Each row comes from the steps of one path. Every step used is in the known rows, and no mark comes twice. Write the path behind each row, first mark first.
Known rows:
H-Y-B-F: [  17   51 -413 -165 -241   15  -21   89   28   40   46   78  -38   13
   72 -301    5  201   56   -3  -33   47  -73   25  -58  118    7  439
  101  114  -31   16   56  -74 -248    0 -128   84 -118  195  -36  -13
  189  141   38   12  -58 -143  108  -23  269  -65  101 -305   16  -94
   75  102 -158   38   96]
F-H-Y-G: [-193   43  390 -166 -149   48  157  -29  -94  206   99  151 -154   34
  133    8  -89  161   66    8  -13    0  -43    0 -101  104  -33  -74
  -52  136   28   43    0   34  -78  -43  -26  127  -72  -85  -56   96
  -22  130   87 -161  -90    9  157   41  -34 -161   22 -141   45  -48
   70  -74 -100  173  -29]
H-T-W-Y-B-F: [  22  -43 -424 -199 -230   18  -70   96  -42   16   83  124  -77    7
  129 -300   21   99   56   13  -30   66  -94   -4   16   96  -16  530
  109   68  -74   16  -15  -22 -111  -88 -126   92 -148  228  -58  -42
  207   28   78   43  -88 -290   59  -66  297  -68   51 -340   59 -158
   89  242 -171  -17  113]
M-Y-G-L-C-X: [-224 -201  -43  -92  -71  -22   51  131  161   63  106   79   80   -5
 -115   63 -144   38  -25  -14  -50  105  -25  -78  -19  200   -1  -46
  208  186  -25   29    1  139 -255  -36  -47   90  -19   52   60  -97
  -88  126   21 -100 -153   52   89  -36   86  -72  111   30  103  -46
  -33  -76    7   65  -45]
C-X-F-Y: [-153  149  -45 -169 -225  118   51  124   54   61   -9   20   51   30
  -48 -156  -42 -179  -37   51   -1   53  -90   -4  -87  138  -11 -155
   40  252   58   44  125   87  -65  -24 -149   62  -62  -47   79  -68
  -65  235   31  -46  -51   76   60  -22  161 -120  -46  -28  -12  -88
   13   -8 -199  126    0]
F-Y-H-T-W: [  48  -92    3 -194  -54  142   33   39   52  -34   63  130  -80   33
   -2  -58   37   -4   35   89    8   48   26 -105  -45 -198  -83  181
 -128  129 -142   51  -34  141   22 -172  254   45  124  159  -64   -5
   14  -20  109 -123 -126 -247   96  -13  -18 -106  106  -87   17 -145
   51  -39 -239   44   78]
X-C-L-R-G-F-H-T-W: [ -31  -51  164 -184  -70  103   26  -84  109  -17  159    9  -85   33
   68  -69  147  -55   52  163   55   25    8  -31  -25 -262 -108   44
  -49  149  -84   34   12   42   47 -230  159   77   57  230  -27  -31
  -38   24   82 -159  -66 -158 -106    5  -96 -120   34  -80  -49 -156
   79 -259  -54  -39   44]
R-L-C-X-F: [   7  105 -134 -154 -163   83   -1  232  227  -36  125   -3   35  -88
  -23 -144   23   22    6   15    9  123  -95  -22  -64  137   -4  -31
  195  220   41   56  100  -16  -87   35  -78   56 -174   12  138 -130
  -40  238   49  -35  -55  -76  162  -10  -11  -77  -30 -118   54 -107
  -62 -217   87   38   21]
F-Y-H-T-M-Z: [  10 -147  -45  -59   76    4  159  -46  -49   25   -6  151  -57   84
   69   32   91    5 -125   99  -10   44   17  -34  -80  -27  -56   97
  -45   13 -109   70 -123  163  -73  -91  230   51   66   86 -103  -14
   39 -175  111  -49  -12   59  -51  -21  -55 -115  -97   -9  -80  -83
  -20   40 -330   31   48]
F-H-T-M: [ 184  -67  -64 -100  -13   35  101   60  -29   70  -23    1  -43   53
  -53  -74   74 -114  -20  144   27  -19  -45  -44  -60 -180  -95  -36
 -153   -7 -203   58  -48  106   41  -58   16   25   33  144  -32  -28
   36 -122   99   73  -31  148  -96   26  -29  -91   78 -142  -31  -50
   83 -438 -266   34   -3]
R-X-F-H-W: [-181  141  334 -108 -138   87   55   86   43  133  -38 -131 -128   46
  -70   58   19  -35  133  160    6   17    0  -18 -121  -46 -116 -349
   54  170   18   40   93    9   82 -161    8  -42   -4   85   -9  172
  -64  332   70  -11  -41  -69  178   30  123  -88   34 -110   -9 -101
   29 -264   43  127    0]
T-W-M-Z: [ -98 -200 -137  -39   66   53  112   54   12  -80   44 -123  -97    1
  206   44  285  128 -128   50  -32  195    4  -55   59  126 -106  348
   88   99  -73   35 -181  117   90 -146  571   57  -41  126    3   37
   86 -102   80   81  -65  -42  -61  -78   73 -153  -73    0  -16 -203
  -92  324 -149   82   83]
U-R-X-C-L-G: [ 115  -90 -186 -169  -65   50   62  148   34  144  404 -349   60   -9
   78  -25  -84  140   28   61   10  118 -108   19  -92   14   47  -26
   29  145   38  -28  -19  -35 -186  -78  158  -20 -147   63  115 -129
   89  -16   59   15   27 -151 -215   67 -273 -118   24   63  -82 -116
  -22 -199   49  -76  -45]
X-C-L-G-F-Y: [-138    1 -100 -143 -190   87   48   20   25  219  127 -198   53   96
   79  -83 -102 -200   30    7   15   17 -106   21 -104   46  -17  -78
   49  243   52   -7  132  155 -173 -178 -183   94   -2   52   80 -103
   76   84   33  -75  -22    4 -275  -40   97 -107   16   52 -104  -59
  139  -59 -106   -7  -50]
T-U-R-G-L: [-132 -221 -543 -109 -150 -110   19 -111 -180  255  148 -109   42   67
  204   40  -37  -78  -40  -73   33   -8  -42   -5  -65   -6 -103  324
  -69  -79 -117  -60  -94   16  -88    3  224  118  -90   86   37   21
  148  -53   68  -96 -126  209  -98  118 -316  -79   46   34 -166 -146
  128  -52 -103   57  -80]
W-T-Y-F-H-M-Z: [-126  -28  152   -5  -11   -6  182 -119  -84   18   -3  253 -126  128
  111   58  156   72 -122  104  -27   45   67  -47  -50   60   13  -99
   19   72   30   77  -65  139   63 -200  208   30  -33  102  -78  128
   22   23   64    5   27  161   16  -52  224  -97 -205  -29   10 -164
 -102   -3 -206   78   67]
F-H-Y-T-U-M: [ -17  -95 -151  -76    7   62  117   62 -211  184  102   -6  -46   31
   51  -30  -26  -44  -55   53   15    5   47  -65  -36 -171 -152  375
 -211   14 -111   30  -55  189  102  -27  270   93  -26  141   11   32
  133 -241   92   12  -71  170 -184   23  131  -67   -7  -58   -6  -39
    8 -286 -153  -24    8]
M-F-H-T-W-Y-G-R-C: [-106  -57  294 -119 -151  -98   31   78  -83  169  -46  143 -141    1
  222   56 -119  -21   19    0    9   61  -98   44  -58   60  -65  151
   35 -126  -50   57  -11  279  135 -161 -138   64 -101  110   35  -17
  152   83   80 -151 -157  119   95    6  182 -104   48 -141   99 -139
   88  256 -115  -22   89]
W-T-M-Y-B-F: [  17 -101 -486 -143 -214  -24  -10  114  -40  -26    9   30  -31    2
  105 -228  -20   89   -4   22  -44   69  -86   23   20  111   26  430
   91    4  -83   27  -40   27 -169  -11  -24   71 -147  196  -45  -74
  271  -23   70   58  -62 -109  -10  -34  213  -65   41 -298   68  -81
   62  202 -271  -98  130]
W-T-Y-G-L: [-244 -342 -223 -140 -202  -55   41 -159 -200  221   86  137   37   66
  244    7 -179  -96    4 -114  -27  -35  -85  -56  -40  107  -72  172
  -30   -4  -86  -22 -119   10  -80  -99  126  163  -67  -33  -73   16
  117 -104   95 -181 -180   35  -87   90 -110 -104  141    9   31  -80
  181   39  -29   18  -65]
W-T-M-Y: [ -33 -158  -10  -77  -41    7   88  159  -52  -10  -29  -24   32    0
   15   14  -38 -142 -107   61  -53  140  -15  -16  -54   38   87  346
  -59  -64 -153   49 -123  208  -30  -51  390   47  -83   48  -27  -19
  229 -179  132  -28  -22   91 -185  -51  -69 -122   70  -75  103  -36
   -8  -51 -258  -50  103]
X-C-L-G-R-B: [-154 -222  -94 -159 -195  -39  -53  148   99  122   47 -354    4  -18
   88  -83   30  114  -43   46   14   94 -163   87 -108  197 -108  -81
   86   52   20  -45   -7  105 -245  -57  157    3 -108  299  100   -2
  103   33   25  -92  -63   27   55   65  -14  -64   62   23 -149 -106
  138  139    7  -20  -26]
C-X-F-Y-H-T: [ -34   -1  207 -148  -93   67   -6   34   53   89   15  228  -59   46
  -71 -146 -199  -16   46   42   -7  -49  -19 -107 -219 -127    5 -155
   20  234  -28   44  120   82 -194  -72  -59   40   52   22  -52   43
 -113  116  119  -25  -92  -49   -1  -40   17  -61   25  -64  -25 -103
  -47 -293 -265  115   73]
L-C-X-F-Y-H-T-W-M: [ 111 -122   45 -133  -78  184   45   60  117 -181  154  -83  -78  -22
   66  -68  -42  -27  -10  -48  -40  178 -110  -81   34 -114  -83   25
   50  246 -104   33  -13  145   66 -133  198   51  -25  164   25   85
   15   62   88  141 -146  -51   24 -101  216 -133   20  -54   71 -125
  -19  121 -112   41  156]
C-L-R-G-F: [-268  -86 -188  -85 -214  -49  -78  -67  110  235  137 -135    4   59
  201   13   91   33   17   23   85    2  -59   73  -43    2  -88  237
  172   92  -73  -29   93  144 -228 -102  -58  136 -123  112   67 -101
  162   46   84 -161  -94   68 -158  -29  -86  -71   22  -65 -197 -113
  141 -156    3  -39  -88]
C-X-F-Y-T-U-M-Z: [-149 -174 -154  -46   69   25  156  -10 -100   50   64  115  -37   29
  107   22  116  -19 -183  107   -2   66   63  -34  -21   47 -110  290
   -4   48    5   57  -99  211   16  -52  358   76    5   86  -30  -46
   10 -237   86  -74  -37  108 -106  -28   62 -100 -235   45  -53 -110
 -100   98 -227  -11   27]
R-C-L-G-F-Y: [-156  -23  -41 -140 -205   45   43   28   10  257   85 -102   33  117
   63   -7 -107 -162   51   -2   32    8  -95   47  -94   87  -47 -100
   -1  150  -39    0  128  246 -182 -129 -265   67  -14  102   84 -135
  102  152   29 -118  -39   59 -193  -41  233  -94   51   13  -98  -77
  165   67 -153    6  -62]
R-C-X-F-H: [-165  197  127 -123 -162   43   70  210   43   71  -24    1  -66   16
  -71  -62    4  -38   25  101   32   30  -89  -76  -27   58  -58 -338
   52  173   90   84  110   37  182   -7 -196   27  -88  -43  117  -35
 -104  473   38   32  -29   86   24   28  244 -124  -58 -138   37  -95
  -21 -323  -39   67  -12]
Y-G-L-R-C: [-182   59 -202 -117  -91  -81  -12   76  -46  181   59   84  -25  -28
  196   68 -211  146   83    3   50   46 -103   48  -83  102 -111   17
   54 -142 -135   36   13   23  -84  -73  -77  101 -235   55   97 -113
  229   94   18  -93 -136  128  118   58  115  -57  177  -83   45 -142
   75   48   84  -78  -24]
B-F-Y-G-R-X-C-L-Z: [-326  100 -103 -108 -202   30   17  -60  -58  147  236   48  107   94
  104  -78  139   87   30   58   24  106 -129  108  -44   22   17 -182
  119  259  -64   13   -2 -110 -193  -58   45  174  -81   37   78 -198
  131  150   -1  -64 -119 -110 -108   45  -34 -105    7    5 -115 -110
  109   82   74  -40  -12]
R-G-L-X: [-329 -171 -322  -56 -171  -64  -29   38   87  345  148  -42  130   44
   21   15  -98   90   21  -79   21   36  -27  -57  -30    4  -87 -256
    3  196 -170  -26   20   46 -234  -54   44  121 -193  237   74  -37
  152  147   58   51  -59   12 -135  -26   76  -32  189  -21  -54 -129
  175   -4   82  -37  -68]
M-F-Y-G-R: [-276 -132   99  -96 -255  -79   24  -68  -50  256  -73 -100    7   52
  279  -12  -78  -40  -77    2   14    5  -87   56  -30  188  -68  180
  197   97   39   15    0  187  -54 -170   -4  117    0   -9   21   13
   71 -115   51 -143 -229  124   27   47 -158 -119   -3   -2  -43  -44
  114  224 -220  103   31]
T-W-H-M-F-Y-B: [ 170 -134 -433 -214 -221   83  120   79  -22   42   54 -128 -143   59
  137 -128   -9  113   12  -29  -38   83  -46  -24   24  200  -68   25
   43  205  -76   38   21  225 -178 -105 -155    8  -99  179   13   75
   92   37   15   10   -4  -63  170  -64  142 -114  -13  -94   94  -63
  -13  228 -263  145  145]
B-F-H-M-Y-T: [-129 -187   42  -66 -127 -105   65  -11 -119   42  -45   77 -108   34
  -19  -71 -207   76  -21   83  -26  -55    4  -70 -112   -8   -8   -6
   69  140  -60   73   92   71   -6  -11   98   79  -70  206  -63    6
  102  -16   91   21  -94 -120 -124   19  118  -44  -38 -166  105  -44
  -42 -189 -168  -15   43]
C-X-F-H-W-T-U-R: [ -26  119  -98 -178  -52  107   39  -15 -219   93  153   96  -11   14
  144  -12  143 -160  -36  156   34   82   74  -71  -25  -88  -76  201
  -37   14  -41  -10  -58  -16  164 -161  359  -27  -67 -117   -1   71
   11 -181   70   68 -131   52   50   66  -47 -123 -163    0  -61 -190
  -80 -219 -234  131   71]
W-T-U-R-X-F-H-M-Y-B: [  28 -147 -280 -160 -178   10  110   97  -87   23  135  105 -126   18
   82  -19  -76   83  -34   27  -43   73  -25  -16   -3  127   31  -38
   13   69  -86   64    7  159  -58  -40  120  -29 -168   41  -61  155
   72  -29   94   44   -6    8  243  -15   66  -82 -149 -124  169  -44
  -82   32 -209   52  174]
R-X-C-L-G: [  96 -133 -115 -155  -73   65   61  192   86  132  370 -358   39   -9
   31  -20 -114  194   55   40   -3  102 -129   19  -89   33   39 -147
   25  167   43  -21    0  -17 -202  -71  117  -15 -140  111  110 -136
   87   51   59   15   38 -154 -274   40 -192 -109   78   36  -68 -112
   10 -227   74 -109  -68]
G-F-H-M: [ -31   73  103   19 -106   -1  105  -44    4   90  -56  -14  -74   88
  -38    8  105   -3   30  100   15  -58  -10  -62  -69  -95  -55 -156
   33  118   32   51  129  176   40 -145  -93   25   -4  107   64  120
   24  253   38   36  -26  224   63  -61  233  -48  -47 -102  -28  -86
  -40 -414 -110  141   -7]
Y-B-F-H: [-158  114 -216 -131 -221  -22   41  142  -79  149  -46  -82  -91   89
   29 -163   51   98   72   74   19  -19  -69  -61   51   87  -94  -89
   49  171    7   51   39  -60   66  -47 -288   65  -87  116   43  -17
   37  356    9  126  -38  -56  -51   34  346  -91   10 -275   -4  -86
   72  -97 -163   51    7]
B-Y-H-W: [-103   58   69 -119  -96   58   10   67 -107  103   61   -8  -84   76
  -59   92 -262  142  121   -2  -35   41  -15  -69 -175  -66  -42   72
   38   91  -44   -4   -4   62 -184 -159  148   14   22   43 -102  166
  101  121  122 -159 -129 -129  201    1  102  -73  174  -49   -9  -16
   30 -113  -90   87   34]
L-X-F-H-T-U-M: [  39   -8 -126  -52   18   98   67  110  -76  193  119   31   15    4
   32  -61   41 -105  -33  109   46   26   42  -72  -33 -245 -130  228
 -180   29  -97   33  -42  169   56  -80  209   50  -60  156   50   -2
   81 -178  101   57  -20  163 -222  -56   77  -48  -47  -88  -34 -110
   -2 -350 -110  -45   40]
R-C-L-X-F-H-T-U-M-Y: [ -74  -79  153  -51  -14   25  106  141  -36  100  115  117   63   24
  -50   63 -132 -143  -52   76  -10  102   33  -51  -74 -140   51  230
 -129   -8  -94   66  -43  214  -66   12  227   27 -116  107   23  -44
  108   22  125 -123   16  107 -250  -84   17  -88  -65  -49   80  -50
  -61 -145 -109  -90  123]
G-L-C-X-F-H-W-Y-T-U: [ -46 -183  -37 -178 -109  105   42   -1 -194  103  208  207  -85   54
   25   53 -251  -43   50  -15  -11    1  -43 -110    8  -59 -154 -177
   -2   86  -90   27   27    9  171 -113   68   59  -55  106 -100   32
   41  -98   93   45 -174 -150 -214   21  228  -82  -69  -89   29  -95
  127 -292   14  -55  -31]
M-Y-F-H-W-T-U-R-C-L: [ -61   22  149 -182  -76   61   84  -15 -168  125  201  156  -47   99
   71  117  -41  -61   89   67    4   53   17  -42  -77  -45  -14  -28
  -80   -7 -132   -7  -66   48  -74    0  111   -5 -176   15   66  -99
  100  116   61  -35 -114   66   17   64   86  -82  -28   46  -12 -161
 -114  -48 -224   -1   80]
R-L-C-X-F-H-M: [  71  152  212  -37 -124   17  146    6   64  -33   37   29  -63   38
 -103  -25   57   61   38   56   -3   -2  -38  -34  -69  -48  -21 -408
   24  170   47   79  131   68   22  -38 -210    7 -115  118  100   95
  -75  391   11   13   18  202  240  -17  191  -51 -107 -124   42  -78
 -108 -365  -33  133   35]
U-M-F-Y: [   4   56 -149  -96 -126   22  117   73  -47  208 -116 -260   49   70
   71  -95   37 -192  -84   60   -2   80   19   14  -58   83  -40  312
  -30  151   12   18    2  248 -104 -101 -146   71  -77  164  109   -6
  121    2   27    8    3  175 -218  -67  119 -103  -15  -46  -82  -90
  -43  138 -304   89   40]
U-R-C-X-F-H: [-149  241   58 -137 -153   28   72  168  -10   83    9   10  -43   16
  -26  -69   33  -91   -1  121   45   46  -69  -75  -31   38  -48 -212
   59  152   88   78   92   17  198  -13 -155   22  -96  -92  122  -26
 -102  409   37   32  -42   91   82   56  161 -132 -113 -111   23 -101
  -54 -293  -64  101    9]
B-Y-F-H: [-192  219 -265 -133 -206   27   46  120 -113  204   28   25  -95  142
   38  -39 -183   55   16   29   37    3  -63  -75  -14   86   15 -123
   22  148   21   59   15    4  124 -113 -187  102  -68   91   43   30
   39  285   48  131  -92   75 -121   43  331  -87  -39 -180   42  -44
   85 -274 -152   39  -25]
M-F-H-T-W-Y: [ -22  -12  225 -191 -101   79    4   73  -84   83   67   72  -78   35
  102 -106   57 -149   -2   44  -27  143  -16  -74  -13   19    1  475
    0   83  -68   31  -81  142  182 -246   83   84 -106  151  -36   94
  113    7  136   -3  -47 -242 -194 -124  190 -153   23 -185   68 -186
   27   67  -81   83   95]

Which path is each row?
[ -66  -14  180  -94  -78  -49   17   39  -22  160  -66   84 -102   62
  -19 -205  -16  -53   50  153    9  -61   34  -54 -147  -88  -27   86
   -5  129  -73   50   48   50 -102 -105  -93   45   10  243  -44   55
  -58   73   80   34    5   15 -198  -53  141  -47   30 -227   21 -112
  -20 -282 -233   88   98]
U-M-Y-B-F-H-T
[-163 -144  180  -95 -166  -59  142  -10  -92   42   15  107 -141    9
  100   82  -94  175   -1   59  -33   19  -73   34  -33  124   17  -41
    7  -20   60   55  -48  130 -152   15  -25   68 -139   45  -53   44
   68  129   91 -189  -89   24  240    0  -45 -110 -144 -197   61  -71
   21  189 -191   49    1]
R-B-F-H-M-Y-G
[-242 -231  180  -20  -17   12  143 -108  -65   45   44  -20 -147   92
  224  149  151   44  -78   27  -39  113   -4  -32   12  102 -105   72
  136  125  -10   31 -108  137   24 -215  291   48  -10   31 -117  156
   11  -37  104  -51  -71   23  -16  -65  133 -164 -145   16  -29 -128
   10  256  -73  106   43]
T-Y-G-F-H-W-M-Z
[ -95 -170  -62 -190 -251   98  -41   47 -139  -96   -9  -85  -93    4
  267 -170  -33   40   47  -65  -18   88  -97  -43    9    8 -111  203
  -19   74  -81   23  -50  103  170 -138  120   51   16  227   56  -23
  143  221   19  -69 -135 -172 -158   13  258 -154   29 -105  100  -74
  154  240  -87   83  121]
G-R-B-F-Y-T-W-H
[ -72 -166  267 -161 -125  123    7  -60 -165   97  115   12  -71   81
  102   57   20   39   84   78    1   10   -9   17   -1  -95 -154 -226
 -125  -46  -76  -49  -59   42   36 -199  256  -53  -17  258  -76   76
  105  -79   53   20 -112   33 -289   20  283  -81  -12  -77 -150 -189
  158  -81 -212  -82   21]
C-L-G-R-B-F-H-W-T-U
[ -13 -108  -53 -186 -113  126   37   65 -257  120  162  157 -145   43
   83   18 -149    7   49   33    4   -4  -37  -98   -1  -76 -153  -70
  -72   55  -91   31   11   -5  241 -104  178   37 -104   54 -106   39
  102 -152  121   76 -144 -190 -205   26  167 -100  -95 -146    4 -135
  112 -291  -72  -32  -22]
X-F-H-W-Y-T-U
[-141  -86 -473 -232 -266   34   39   34    4  200  203 -119  -94   76
  163 -137  -88   52   38  -40   10   13 -122   43  -24  193  -95 -143
  122  272  -74    1  106  108 -331  -78 -248  118 -174   56   19  -37
   84  -16   29  -54  -29  -17  144    0   48  -81   16  -13  -13  -30
   89  108 -129   10   36]
X-C-L-R-G-F-Y-B
[-104  157  450 -135 -130  106  107  -57   78  162  158  -16   -5   88
  -16 -111  -87  -52   70    7  -14   31  -37  -17 -207  -75   57   -3
   -1  260   90   21  158    7 -107 -142  -34   91   39   66   -6  137
   -5  302   62 -119   40   25 -252  -22  134 -151   83  -38  -44    0
   83 -447   71   97   37]
X-C-L-G-F-H-Y
[  35 -179  -71 -167  -83   83   56   44 -253  154  106   74 -138   66
   83   58 -115   46   29   36   -8    8   13 -104   25  -61 -146   29
  -64   48  -98   20  -18   48  190 -134  141   20  -93  132 -107   61
  123 -192  111   99 -144 -167 -300    5  184 -100  -85 -148  -23 -143
   84 -235 -137  -23  -18]
M-F-H-W-Y-T-U
[  52 -150   41 -118  -70  153   34   61  108 -164   86 -153  -98  -35
   64  -93  122  -18  -24   30  -22  143  -85  -89   54  -93 -104   84
   43  210  -89   28  -27   95  160 -122  315   27  -25  169   31  103
  -35   68   92  175 -135   -7  -36  -77  177 -145    5  -83   56 -168
  -31  -28 -119   92  124]
C-X-F-H-T-W-M
[ -49  -45  206 -101 -105  -29    3   36   -4  102  -58   48 -129   61
    8 -199  -27    1   66  107   -8  -36  -10  -64 -121  -53  -24  -53
   42  178  -84   42   59   -9  -74 -112  -81   29  -20  236  -54   94
  -68  132   78  129  -23  -11 -227  -67  199  -68   29 -236   27 -138
   -7 -231 -227  116  111]
W-M-Y-B-F-H-T
[-101 -162  -43  -56   51   67  117  -37   35  -52   51  -17 -171   54
  205   31  198  102 -108   75  -16  140   21  -72   33   53  -83  150
  104  142  -52   56 -133  106  118 -186  441   59    8  192  -35   93
   16  -60   86  148  -77  -29  -88  -72  116 -135 -157  -33   -5 -208
  -76  194 -185   69  111]
Y-F-H-T-W-M-Z
[ -36   14  139  -54 -146  -14  112 -187 -220   66   29  165 -109   89
   90   55   18   -5    6   67   16  -57  -30    5  -49  -93  -64 -163
 -100  -43   20   15   31  193   50 -167  -71   24  -55  141  -28  186
   40   94   61  -54  -63  290   77  -20  342  -64 -183 -128  -39  -71
   25 -171 -224   96   13]
W-T-U-R-B-Y-G-F-H-M
[-168 -125  298  -80 -127  -89   47  102  -58   93  -35  107 -143   -8
  188   99 -145    4    9  -12   -4   70 -115   36  -52   32  -67   41
    6 -111  -99   65  -16  276  120 -113   40   52  -65   84   32   -8
  122   95   76 -134 -179  197  149   20  157 -105   70  -87  141 -109
   84  260 -132  -18  107]
F-H-T-W-M-Y-G-R-C
[-225   17   -4 -214 -238   35   78  -74 -125  106  126   38  -60   18
  219  -82 -122  105   57   32    3    0 -153   89  -21  125  -75 -178
   18  109   73    5  -16  -65 -222  -25 -262  148 -205    2    8 -109
   66   90   27 -144 -130  -46  142   69   22 -120  -93 -122  -56  -89
  108  320 -166  -25  -46]
X-C-L-R-B-F-Y-G
[ -91 -171  244  -90  -88   87   67   70  103  -90  122  -70   27   12
    2    9  -53  -81  -43   28  -44  182  -36  -83    4  -61   61  104
   42  208 -105   53  -41   98  -13  -62  371   30  -99  140   -2   57
   48  130  127   17  -49 -117 -223 -117   13 -155  -23  -52  109  -85
  -48   37  -71    9  183]
C-L-X-F-H-T-W-M-Y
[ -99  -32  332 -110 -137  -65  -52   -7   46  184  -79   -9  -82   67
    6 -192   -5   10   64  165   43  -73  -29    7 -172  -69  -71 -179
   28  106  -29   18   89    7  -91 -163 -136    4   53  352  -30   58
  -80  144   49   19  -26    3 -249   -6  167  -49   44 -214 -108 -158
  115 -258 -164   77   21]
L-G-R-B-F-H-T
[-243 -401  -88 -129 -175  -75   48 -227  -80   70   22    1  -34   46
  182   22 -197  -59   22  -61  -28  -23 -103  -25  -29   35  -85  138
   28  -20  -45   -4  -97   28 -110  -42  116  140    4  221  -70   95
   60   93   91 -143 -192  -20  -85   49  -76 -100   13  -85   -1  -71
  170  200  -73   -3   17]
R-B-F-H-T-W-M-Y-G-L
[-210 -212  229  -92 -264 -104   20 -100  -70  229  -39   77    5   88
  249  -13  -61  -54  -95   20   13   -5  -66   13  -19   70  -35  188
  135   70    4   36  -23  142   11 -210  -21   81   28  -19  -89   59
    5 -134   92 -232 -201   87  -26   63 -160 -139   -2  -47   -2  -35
  162   26 -140   88   39]
M-F-H-T-Y-G-R
[-322   32  -43 -132 -219  -60   38  -18 -160  260   -8  -31  -81   99
  150   24    7  -61   25   56   64  -36  -74  -21    0   82 -111  -24
   27   79   35   22   18  114   66 -126 -233  108  -33   22   25   32
  -10  223   67 -103 -107   55  -49   51  227 -118 -102 -151  -60  -18
  152  -81 -109   93  -78]
U-R-B-Y-G-F-H
[-202 -148  -26  -25   60    6  164 -142 -100  147  114  164   -3   61
  137   31   18  -21 -130   55    8   41   77  -56  -58  -58 -114  200
  -34   66  -22   56  -79  120   36  -90  371  113    3  176  -60   64
   59 -146   97  -58   -5   63 -257  -22   79  -95 -174   22  -52  -70
  -14  -25  -42  -45   58]
G-L-X-F-H-Y-T-U-M-Z
[ -98  -75  122  -18  -46  -48  174 -119 -119  -16  -15  242 -117  113
  106  -14  194  112  -99   97  -41   35   45  -23  -21   88  -19  -42
   18   63   13   69  -65  110    5 -170  114   21  -50  138 -108  117
   26   50   51  -40   57  109   32  -59  306 -101 -175  -94    8 -143
  -86  126 -230   74   91]
W-T-Y-B-F-H-M-Z
[-184 -273  187 -127 -128  -50   60   31  -21   11   68  -84 -139   -1
    1   -1 -263   36   10  -28  -45   43  -31  -66  -87   66  -58 -224
  161  274 -108   62   89   60  -16   -3  103   75 -127  197  -38   55
    2   29   99   49 -123 -171  -52   27  103  -71  -36  -80  160  -15
  -35  -71    0   -5   82]
R-L-C-X-F-H-W-M-Y-T
[-117  105   -7 -144 -259   47  -27   69   65  127  223  172  104  -38
  120  -95 -195   41   39  -19   42   73 -165   17  -71   41   -1 -140
  114  150  -11   30   68  -20 -124    1  -64   93 -262   29   83 -155
  113  191   98 -108  -89 -109  -21  -14   56  -87   -5 -107   34  -61
   69   -9   89  -90   59]
B-Y-G-R-C-L-X-F
